Below is a small trained network, with its code and all its weights. Each question gives an input and a target symbol and asks what happens when units are switched off, that is, made to give their printed mean instead of their output.

import numpy as np


def w(rows, s, z=0):
    codes = np.array(rows[::2]) - 128.0
    scale = np.full(codes.shape[1], s)
    scale[-1] = z or s
    return codes * scale


def f(y):
    return np.maximum(y, 0)


def softmax(a):
    e = np.exp(a - a.max(-1, keepdims=True))
    return e / e.sum(-1, keepdims=True)


def log_softmax(a):
    a = a - a.max(-1, keepdims=True)
    return a - np.log(np.exp(a).sum(-1, keepdims=True))


def net(x, mask):
    ids = ['ΘΦΩαβγδπ'.index(c) for c in x.split()]
    T = len(ids)
    res = E[ids] + P[:T]
    r = res
    for j in range(3):
        rows = slice(2 * j, 2 * j + 2)
        q, k, v = (r @ M[0][rows].T for M in (Q, K, V))
        z = softmax(np.where(np.tri(T) > 0, q @ k.T / 2**0.5, -1e9)) @ v
        o = O[0][rows]
        res = res + np.where(mask[j], z, o[:, -1]) @ o[:, :-1]
    y = f(res @ A[0][:, :-1].T + A[0][:, -1])
    res = res + np.where(mask[3:15], y, B[0][:, -1]) @ B[0][:, :-1]
    return log_softmax(res[-1] @ U[:, :-1].T + U[:, -1])


Q, K, V, O, A, B = {}, {}, {}, {}, {}, {}
E = w([
[145,232,11],'Θ',
[84,152,160],'Φ',
[49,163,160],'Ω',
[69,181,35],'α',
[168,172,127],'β',
[145,172,89],'γ',
[113,196,152],'δ',
[127,247,161],'π',
],0.016)
P = w([
[209,124,195],'0',
[84,107,45],'1',
[235,126,185],'2',
[71,93,34],'3',
[242,119,175],'4',
[70,80,31],'5',
[243,112,172],'6',
[67,74,29],'7',
[250,107,173],'8',
[70,73,32],'9',
[249,107,170],'10',
[68,85,33],'11',
[253,108,172],'12',
[65,75,30],'13',
],0.0061)
Q[0] = w([
[137,36,129],'h1',
[100,115,2],'h1',
[120,128,156],'h2',
[111,196,120],'h2',
[233,95,188],'h3',
[169,166,133],'h3',
],0.021)
K[0] = w([
[51,171,83],'h1',
[161,96,6],'h1',
[130,104,88],'h2',
[85,166,142],'h2',
[66,174,172],'h3',
[84,126,89],'h3',
],0.021)
V[0] = w([
[189,83,162],'h1',
[115,109,254],'h1',
[140,111,58],'h2',
[193,76,102],'h2',
[199,13,69],'h3',
[118,114,161],'h3',
],0.009)
O[0] = w([
[168,141,90,44],'h1',
[104,16,110,16],'h1',
[152,45,159,93],'h2',
[72,87,35,2],'h2',
[57,254,100,16],'h3',
[118,148,58,69],'h3',
],0.0073,0.0059)
A[0] = w([
[73,88,111,113],'n1',
[157,154,53,2],'n2',
[106,141,79,111],'n3',
[116,97,223,133],'n4',
[46,83,76,131],'n5',
[47,52,182,121],'n6',
[124,176,190,104],'n7',
[116,118,127,110],'n8',
[126,108,108,109],'n9',
[144,51,98,234],'n10',
[249,134,92,141],'n11',
[86,122,165,158],'n12',
],0.016,0.0087)
B[0] = w([
[94,108,150,132],'n1',
[189,71,223,148],'n2',
[144,171,153,141],'n3',
[189,159,186,237],'n4',
[135,86,139,132],'n5',
[120,175,23,187],'n6',
[175,86,76,249],'n7',
[118,128,127,128],'n8',
[120,128,145,128],'n9',
[5,142,183,171],'n10',
[74,86,107,215],'n11',
[106,106,132,189],'n12',
],0.028,0.011)
U = w([
[204,123,197,133],'Θ',
[117,170,196,89],'Φ',
[72,140,106,18],'Ω',
[201,248,145,143],'α',
[122,99,99,135],'β',
[141,148,87,254],'γ',
[104,123,181,80],'δ',
[139,135,227,83],'π',
],0.012,0.004)

Each question gives the input, a string of symbols that net reads in full, and the target symbol t.
The units are the heads (2 rows each of Q, K, V and O) and the neurons (one row each of A and B). Each row of codes is followed by its name. A weight is (code - 128) times the scale printed after its matrix; where a second scale follows, it is the last column's (O, A, B and U).
mask holds one flag per unit, heads first, then neurons. A switched-off unit (its flag False) gives its mean, the last column of its rows in O or B, instead of its output. The means were averaged over made-up inputs and are rounded, as every weight is.
A unit's drop is (log p(t) with every unit on - log p(t) with that unit switched off) / (log p(t) with every unit on - log p(t) with every unit switched off).
The circuit of an input: a set's keep is (log p(t) with only the set's units on - log p(t) with every unit switched off) / (log p(t) with every unit on - log p(t) with every unit switched off). Starting from the 12 units with the biggest drops (on a tie, the unit counted first), units are removed one at a time, each time the one whose removal leaves the highest keep (on an exact tie, the one counted first), for as long as the keep stays at least 0.8.
circuit, biggest first: the units of the circuit, biggest drop first
unit that matters most: the unit with the biggest drop
top k neurons: the k neurons with the biggest drops, biggest first
which heads matter: for each layer, one digit per head in row order, 1 if its drop is at least 0.15 and else 0, layers parted by /
drop of u: that unit's drop, to one decimal
input β Ω Θ γ Ω Θ Ω Ω Θ π γ, target Ω: unit that matters most : n11
input Θ π δ Ω δ Ω Φ π Ω Ω Ω π Ω, target α: which heads matter : 100
input Ω Ω π π Ω Ω Ω Ω γ Ω Ω π, target γ: which heads matter : 001
input π Φ Ω α β, target δ: top 2 neurons : [n11 n6]
input α Ω γ δ Ω Ω Θ Ω Θ β, target β: which heads matter : 100
input Ω Ω α Ω π Ω Ω Ω π Ω Θ Ω Ω Ω, target Θ: top 3 neurons : [n6 n11 n7]
input Θ Ω δ Ω π δ, target Θ: circuit, biggest first : [n6 n10]
input Ω Ω α Θ Ω Ω Ω α π Ω β, target δ: circuit, biggest first : [n11 h1 n6 n10]
input Θ Ω Ω Φ Θ Ω, target Θ: which heads matter : 100
input π Ω Φ Ω, target Ω: circuit, biggest first : [h1 n6 n10 n7]
input Θ Ω α Ω Ω Ω Ω Ω δ, target π: circuit, biggest first : [h1 h3 n10 n6]
input Ω Ω Ω π, target π: circuit, biggest first : [h1 n6 n7]
input α Ω α Ω β Ω Φ Ω δ γ π Ω, target γ: top 4 neurons : [n4 n10 n11 n2]
input Ω Ω Ω Ω Ω Ω, target Ω: unit that matters most : n6
input γ γ Θ β γ, target Ω: which heads matter : 010
input Θ π δ, target π: circuit, biggest first : [h1 h3 n4 n10]
input Θ Ω Ω α Φ Ω α π α Ω, target α: which heads matter : 000
input γ Ω Ω α Ω Φ, target α: top 2 neurons : [n11 n10]
input Ω Ω Θ α Ω Θ π Ω Ω Ω π, target Θ: top 2 neurons : [n6 n4]
input γ π Ω π π Ω, target γ: circuit, biggest first : [n6]
input β Ω γ π, target γ: top 2 neurons : [n4 n2]
input α Φ Ω π α Ω π π β Ω Ω π, target β: drop of n4 : 1.8
input Ω Ω Ω π π π, target π: drop of n6 : 0.7
input δ Ω Ω Ω Ω β Ω Ω π Θ α Θ, target Θ: drop of n6 : 0.2
input Θ π π, target Θ: drop of n7 : 0.1
